<115>: -52.7  13.2 -59.5 -90.6  92.5 -81.7  -2.9
<107>: -90.6  -2.9 -59.5  92.5 -52.7 -81.6  13.2
<105>: -81.6 -52.6 -59.5 -90.6  92.5  13.2  -2.9
order:  13.2 -81.6 -52.7  92.5 -59.5  -2.9 -90.6
<107>
order: -52.7 -90.6  92.5 -81.6  -2.9 -59.5  13.2
<107>
order:  -2.9 -81.7  92.5 -90.6 -59.5  13.2 -52.7
<115>
order: -81.6  92.5 -52.6 -90.6  13.2  -2.9 -59.5
<105>
order:  -2.9 -59.5  92.5 -52.7 -81.6  13.2 -90.6
<107>
order: -90.6 -81.6 -59.5 -52.7  -2.9  13.2  92.5
<107>
order: -90.6 -81.6 -59.5 -52.6  -2.9  13.2  92.5
<105>

<25>:   1.9   4.3  -1.4  -1.6   7.8  11.2  14.7  11.4 -21.1   3.5  14.8  -2.7  10.6 -10.0   3.4 -24.6  -3.2 -15.3 -40.7   8.4 -26.3 -14.0 -14.1  16.5  20.5   8.7  -8.2  -3.9  -3.2 -20.1  27.6  10.3  13.9 -20.1   4.2   8.3  15.2 -12.8 -30.8   0.4   0.4 -18.7  -2.4  -0.3  25.7 -15.9 -15.4  13.3
<17>:  -0.6  -3.3   3.1  -1.7  -3.3   3.9  -6.1   4.2  -2.3  -5.0  -0.5   3.6   3.1   0.9   1.8  -0.8  -1.9  -5.0  -2.5   2.2   1.8  -0.8   5.9  -2.8   4.3  -1.0   4.3  -0.2   0.4  -0.3   0.4   2.3  -0.9  -0.3   3.2  -2.8   2.2   0.0   4.1   7.1  -1.7   0.0  -3.3  -0.1 -16.9   1.4  -5.0   3.6
<110>: -20.1   3.9   2.4 -12.0  -3.7 -11.4  -1.3  -1.3   0.6   8.7   2.5  -0.2  -5.1  -3.8  -1.7  -2.6  13.5  -2.9  -4.1  -7.3   8.5   5.5   9.3  -1.6   2.2  -2.9   0.1  -3.8  -5.0 -12.8 -15.0  10.0  -6.2 -12.8  -7.2   3.8  10.7  14.3  -4.5   3.0  -4.3   8.5   2.2   3.4  -6.2 -11.5  -6.1  -1.3
<8>: -14.6  19.8 -12.2 -15.8  56.4  -6.6   4.9  23.9   1.3   2.9   8.1  23.8  -2.0   2.3  -1.1  10.2  -7.5 -28.7   9.2   3.9 -10.7  24.0 -92.6  17.0  24.8 -35.5   4.2 -15.8  10.7  26.3  -4.4   5.1  -8.5  26.3  18.1  16.7  -1.8  17.1 -12.6  28.9   0.5  24.2  -8.6  37.1   8.9  14.9   1.9 -15.5
<14>: -26.3  13.9 -10.0  11.2 -24.6  11.4  -2.4 -18.7   8.3  -1.4  -1.6 -12.8  14.8  14.7  16.5   0.4  -3.9   4.2  25.7 -20.1 -40.7 -15.9  10.2  -3.2 -20.1   0.4  -8.2  27.6   3.4  20.5  13.3 -21.1 -14.0   8.7  -0.3  15.2  -2.7   3.5   4.3   1.9 -15.3   8.4 -14.1 -15.4  -3.2   7.8 -30.8  10.6
<159>:  -2.3   7.1   3.1  -3.3   2.2   3.2  -3.3  -0.3   0.4  -0.8 -16.9   0.9   3.9  -0.6  -1.7   5.9  -0.2   2.3   0.0  -6.1  -1.7  -3.3  -0.9  -5.0  -1.9  -2.8   1.4   2.2   4.1  -0.8  -2.5   4.3   1.7  -2.8   0.0   0.4  -5.0  -1.0  -0.3  -0.1   3.6   3.6  -0.5  -5.0   1.8   3.1   4.2   4.3
<102>:  -1.6  -1.4  20.5  -2.4   3.4 -15.4 -14.0 -24.6  -3.2  -3.2   3.5 -15.9  -8.2   0.4 -21.1  13.8 -18.7  15.2   8.3   1.9 -20.1   8.7  -3.9   7.8   8.4  11.2 -40.7 -30.8  27.6 -10.0  10.6  16.5  11.4   4.3  14.7 -20.1  -2.7   4.2 -15.3  25.7 -26.3 -14.1  -0.3  13.3  14.8  10.3   0.4 -12.8
order:  13.3 -15.4 -15.9  25.7  -0.3  -2.4 -18.7   0.4   0.4 -30.8 -12.8  15.2   8.3   4.2 -20.1  13.9  10.3  27.6 -20.1  -3.2  -3.9  -8.2   8.7  20.5  16.5 -14.1 -14.0 -26.3   8.4 -40.7 -15.3  -3.2 -24.6   3.4 -10.0  10.6  -2.7  14.8   3.5 -21.1  11.4  14.7  11.2   7.8  -1.6  -1.4   4.3   1.9
<25>
order:   0.0  -2.8   4.3  -6.1   0.4   4.2   2.2  -5.0 -16.9   3.6  -5.0  -0.6  -1.0  -1.7   0.4  -0.3   3.1  -0.5   5.9  -0.9  -0.3  -2.8  -3.3   2.2  -2.3  -0.1   7.1   3.2  -2.5   3.1  -0.2   1.8   3.6   1.4   2.3  -3.3   4.1   1.7  -1.7  -5.0  -3.3  -1.9   0.0   3.9  -0.8  -0.8   0.9   4.3
<159>
order:   0.4   3.6  -0.3   1.4 -16.9   4.3   0.9  -3.3  -2.5  -0.5   4.2   5.9  -1.9   3.1   3.1   4.3  -5.0  -6.1  -5.0  -3.3   2.2   1.8  -0.2   4.1  -0.8  -1.0   0.0  -0.6   3.6  -2.8   3.2  -0.8   2.3  -0.1  -3.3  -2.3  -2.8  -1.7   7.1  -1.7  -0.9  -5.0  -0.3   2.2   1.8   3.9   0.4   0.0
<17>
order:  -2.3  -5.0   1.8  -1.7 -16.9  -0.1   0.4  -0.2  -3.3  -3.3   5.9  -2.8  -0.8   4.3   0.9  -5.0  -1.7  -1.9  -2.8   4.3  -0.3  -0.9  -2.5   2.2   1.4   3.2   3.1   1.8   3.1   0.4   4.2  -0.5   3.9   4.1   2.3  -0.8  -0.3  -6.1   2.2  -1.0   0.0   7.1  -3.3   3.6  -5.0  -0.6   0.0   3.6
<17>
order:   3.2   1.8  -0.3  -1.0   0.0   4.1  -1.9  -5.0  -3.3   3.9  -5.0  -0.8  -2.5   0.4  -5.0  -6.1   4.3  -3.3   0.4   3.6   2.2   1.8  -0.9   3.6   2.3  -3.3   0.9  -2.8  -0.1   2.2  -0.2   0.0  -0.5  -1.7  -0.6  -0.8  -0.3   3.1   3.1 -16.9   4.2  -1.7   1.4   5.9  -2.3   7.1   4.3  -2.8
<17>
order: -14.1 -12.8 -18.7   8.4  15.2  16.5 -15.9  -3.2   0.4  -2.4 -40.7  -3.9  10.6  13.3  13.9   4.2 -20.1  14.7 -26.3  10.3  -0.3 -24.6  -3.2 -21.1  -8.2   3.4  25.7  11.4 -10.0 -20.1  20.5   3.5  27.6   8.3   1.9   4.3  -1.6  11.2 -30.8   8.7  -1.4   7.8  14.8 -14.0 -15.3   0.4  -2.7 -15.4
<25>

